Here is a tiny trained network, its code and every weight. The questions are about switching its units off for an input and a class, where a switched-off unit gives its printed mean instead of its output.

import numpy as np


def w(rows, s, z=0):
    codes = np.array(rows[::2]) - 128.0
    scale = np.full(codes.shape[1], s)
    scale[-1] = z or s
    return codes * scale


def f(y):
    return np.maximum(y, 0)


def log_softmax(a):
    a = a - a.max(-1, keepdims=True)
    return a - np.log(np.exp(a).sum(-1, keepdims=True))


def net(x, mask):
    res = np.array(x, float).reshape(1, 8) / 4 @ E
    y = f(res @ A[0][:, :-1].T + A[0][:, -1])
    res = res + np.where(mask, y, B[0][:, -1]) @ B[0][:, :-1]
    return log_softmax(res[-1] @ U[:, :-1].T + U[:, -1])


A, B = {}, {}
E = w([
[215,92,59,216,200,200,200,116,200,210,239,154],'x0',
[142,121,164,92,69,218,205,119,205,67,53,238],'x1',
[129,108,149,104,68,235,114,129,95,192,116,51],'x2',
[171,137,46,181,105,108,174,144,210,30,89,10],'x3',
[126,129,127,128,129,126,127,131,128,127,127,125],'x4',
[131,129,130,128,125,128,128,125,127,128,128,128],'x5',
[156,106,73,206,2,102,38,140,154,133,167,182],'x6',
[191,140,169,53,40,69,246,124,58,97,234,108],'x7',
],0.0039)
A[0] = w([
[138,141,101,148,191,25,151,131,144,65,134,203,234],'neuron 0',
[108,146,154,71,252,158,206,122,113,129,93,83,87],'neuron 1',
[102,128,141,81,81,75,89,126,97,86,50,104,6],'neuron 2',
[141,139,97,171,34,117,68,121,155,137,164,164,76],'neuron 3',
[135,141,126,94,76,190,186,122,184,98,81,220,45],'neuron 4',
[107,130,117,142,160,143,93,127,154,133,88,135,22],'neuron 5',
[121,136,110,130,154,79,84,131,104,154,171,73,64],'neuron 6',
[139,116,94,167,108,114,162,141,206,51,110,21,67],'neuron 7',
[126,141,100,134,167,72,82,123,103,163,174,58,78],'neuron 8',
[176,113,89,180,183,188,189,122,183,184,214,145,46],'neuron 9',
[101,113,181,93,152,147,92,130,80,188,175,225,83],'neuron 10',
[138,130,119,119,77,222,127,130,98,162,120,59,250],'neuron 11',
[150,134,142,85,51,82,235,128,89,112,214,116,33],'neuron 12',
[99,126,105,157,185,159,72,133,169,145,72,139,39],'neuron 13',
],0.011,0.0027)
B[0] = w([
[110,106,188,79,92,183,128,115,165,219,166,90,238],'neuron 0',
[157,76,75,186,11,88,98,136,145,104,159,153,242],'neuron 1',
[91,190,176,91,100,90,96,136,100,76,114,134,222],'neuron 2',
[152,77,88,165,40,89,105,132,136,107,147,147,206],'neuron 3',
[140,84,186,193,196,122,209,140,100,93,134,105,231],'neuron 4',
[130,127,105,132,181,138,78,128,128,118,126,121,173],'neuron 5',
[134,102,171,157,162,144,190,132,129,87,114,143,193],'neuron 6',
[153,185,49,104,143,136,190,111,82,177,117,173,219],'neuron 7',
[140,92,177,168,165,144,201,138,123,87,114,138,209],'neuron 8',
[71,188,191,69,89,83,87,138,85,65,83,124,239],'neuron 9',
[162,196,38,108,135,138,198,117,114,158,103,132,243],'neuron 10',
[111,108,182,83,117,149,142,113,187,203,177,111,234],'neuron 11',
[117,115,84,161,231,158,9,131,157,129,99,120,255],'neuron 12',
[139,121,104,135,214,139,41,127,133,125,138,112,219],'neuron 13',
],0.015,0.0065)
U = w([
[44,202,189,63,87,63,87,148,71,51,77,128,94],'0',
[132,105,74,166,237,165,16,131,162,123,110,107,98],'1',
[157,57,197,201,185,143,241,149,105,70,120,123,101],'2',
[182,208,22,91,128,140,205,97,82,192,104,173,107],'3',
[170,47,75,184,2,66,93,138,164,106,189,168,113],'4',
[122,124,139,111,124,141,133,120,141,154,143,120,255],'5',
[92,104,199,61,101,186,138,101,202,232,198,75,116],'6',
],0.0067,0.0093)

Each question gives the input, the list of numbers given to net, and the class t.
The units are the neurons (one row each of A and B). Each row of codes is followed by its name. A weight is (code - 128) times the scale printed after its matrix; where a second scale follows, it is the last column's (A, B and U).
mask holds one flag per neuron, in row order. A switched-off neuron (its flag False) gives its mean, the last column of its row in B, instead of its output. The means were averaged over made-up inputs and are rounded, as every weight is.
A unit's drop is (log p(t) with every unit on - log p(t) with that unit switched off) / (log p(t) with every unit on - log p(t) with every unit switched off).
most important unit: the unit with the biggest drop
k most important neurons: the k neurons with the biggest drops, biggest first
drop when u is switched off: that unit's drop, to one decimal
input [0,0,2,5,3,-3,3,0], class 3: most important unit	neuron 7
input [6,-1,-8,-4,2,0,-6,-4], class 6: 4 most important neurons	[neuron 0; neuron 2; neuron 3; neuron 12]
input [0,3,3,2,-1,-1,4,4], class 1: 2 most important neurons	[neuron 12; neuron 1]
input [-6,-5,-5,-8,0,-5,2,3], class 3: 2 most important neurons	[neuron 10; neuron 9]
input [1,-1,6,6,-3,-4,5,-3], class 3: 3 most important neurons	[neuron 7; neuron 1; neuron 0]
input [1,-1,-5,-3,4,4,4,-4], class 6: 2 most important neurons	[neuron 0; neuron 12]
input [6,-8,-3,8,1,4,1,6], class 2: 3 most important neurons	[neuron 8; neuron 6; neuron 10]
input [-3,-7,-6,3,6,-3,-3,8], class 1: 3 most important neurons	[neuron 12; neuron 4; neuron 11]
input [-4,8,-4,-5,0,6,-6,7], class 2: 2 most important neurons	[neuron 4; neuron 13]
input [-1,-7,-3,-8,-2,5,-1,-7], class 3: 3 most important neurons	[neuron 10; neuron 12; neuron 4]
input [0,0,4,1,4,2,6,0], class 4: 2 most important neurons	[neuron 3; neuron 0]
input [5,4,-2,-2,-2,-4,-6,2], class 4: 2 most important neurons	[neuron 1; neuron 2]
input [-5,2,-8,-7,-3,-2,1,-1], class 6: 2 most important neurons	[neuron 0; neuron 7]
input [-5,-2,-6,6,0,-4,-5,-3], class 3: most important unit	neuron 7
input [5,-6,0,-7,5,-2,4,4], class 3: 2 most important neurons	[neuron 10; neuron 4]
input [-1,-6,-8,1,3,2,7,8], class 1: 3 most important neurons	[neuron 12; neuron 1; neuron 11]
input [-6,-6,0,-1,-8,-7,-8,5], class 4: drop when neuron 1 is switched off	1.4
input [3,-7,-3,-3,6,0,1,-5], class 2: drop when neuron 8 is switched off	0.7
input [2,1,3,-3,-3,-6,7,7], class 1: drop when neuron 1 is switched off	0.5
input [-5,5,3,2,-7,-4,0,7], class 1: drop when neuron 9 is switched off	0.2
input [-5,-6,8,1,7,0,-4,-7], class 6: most important unit	neuron 11
